Below is a small trained network, with its code and all its weights. Each question gives an input and a class and asks what happens when units are switched off, that is, made to give their printed mean instead of their output.

import numpy as np


def w(rows, s, z=0):
    codes = np.array(rows[::2]) - 128.0
    scale = np.full(codes.shape[1], s)
    scale[-1] = z or s
    return codes * scale


def f(y):
    return np.maximum(y, 0)


def log_softmax(a):
    a = a - a.max(-1, keepdims=True)
    return a - np.log(np.exp(a).sum(-1, keepdims=True))


def net(x, mask):
    res = np.array(x, float).reshape(1, 7) / 4 @ E
    y = f(res @ A[0][:, :-1].T + A[0][:, -1])
    res = res + np.where(mask, y, B[0][:, -1]) @ B[0][:, :-1]
    return log_softmax(res[-1] @ U[:, :-1].T + U[:, -1])


A, B = {}, {}
E = w([
[2,100,11,158,50,166,110],'x0',
[121,160,82,92,91,148,59],'x1',
[104,205,176,140,82,53,177],'x2',
[140,100,28,37,33,95,139],'x3',
[150,95,88,145,85,207,45],'x4',
[216,59,64,197,165,226,152],'x5',
[153,23,85,234,102,117,85],'x6',
],0.0077)
A[0] = w([
[112,90,234,140,216,108,157,147],'N1',
[139,169,187,46,177,108,98,156],'N2',
[148,115,36,165,125,152,37,141],'N3',
[121,144,132,143,120,148,208,102],'N4',
[123,70,30,155,42,201,77,194],'N5',
[44,205,127,8,187,21,195,254],'N6',
[167,128,220,185,227,127,181,183],'N7',
[85,169,115,106,34,228,194,138],'N8',
[133,74,152,111,205,48,149,159],'N9',
[86,240,74,123,2,172,126,192],'N10',
[143,55,10,154,35,175,61,190],'N11',
[209,155,214,222,229,112,146,192],'N12',
],0.0082,0.0047)
B[0] = w([
[142,167,174,193,130,178,168,196],'N1',
[86,144,112,154,93,165,124,184],'N2',
[215,114,45,90,143,102,90,192],'N3',
[141,121,173,96,96,137,116,146],'N4',
[124,91,43,98,253,97,39,230],'N5',
[29,120,150,136,57,99,188,250],'N6',
[197,180,202,154,176,168,188,219],'N7',
[92,102,184,112,159,123,90,174],'N8',
[108,127,145,160,150,204,154,174],'N9',
[140,78,126,99,57,127,58,207],'N10',
[207,89,108,35,227,88,76,241],'N11',
[255,153,160,176,137,201,148,232],'N12',
],0.0089,0.014)
U = w([
[173,173,198,226,153,178,171,45],'0',
[176,59,22,102,217,81,36,100],'1',
[2,87,134,99,41,67,148,251],'2',
],0.0094,0.0017)

Each question gives the input, the list of numbers given to net, and the class t.
The units are the neurons (one row each of A and B). Each row of codes is followed by its name. A weight is (code - 128) times the scale printed after its matrix; where a second scale follows, it is the last column's (A, B and U).
mask holds one flag per neuron, in row order. A switched-off neuron (its flag False) gives its mean, the last column of its row in B, instead of its output. The means were averaged over made-up inputs and are rounded, as every weight is.
A unit's drop is (log p(t) with every unit on - log p(t) with that unit switched off) / (log p(t) with every unit on - log p(t) with every unit switched off).
most important unit: the unit with the biggest drop
k most important neurons: the k neurons with the biggest drops, biggest first
drop when u is switched off: that unit's drop, to one decimal
input [-5,2,-1,-3,3,3,6], class 0: most important unit : N12
input [5,-4,-7,-7,-2,4,0], class 0: 2 most important neurons : (N7, N12)
input [-3,-3,7,6,0,6,2], class 0: 4 most important neurons : (N5, N3, N11, N10)
input [-3,0,-7,0,-1,-8,6], class 0: 2 most important neurons : (N5, N11)
input [3,-6,-2,3,-6,6,-6], class 0: 2 most important neurons : (N10, N5)
input [1,-1,-1,0,-2,-1,-1], class 2: 2 most important neurons : (N12, N7)
input [6,5,-2,-2,-5,3,-7], class 2: drop when N2 is switched off : 0.0
input [6,-3,-5,-2,-7,5,-6], class 0: drop when N10 is switched off : 0.1
input [-4,7,5,2,6,-7,-5], class 2: drop when N7 is switched off : 0.0
input [7,-5,2,-4,-7,-2,-8], class 2: drop when N6 is switched off : 0.4
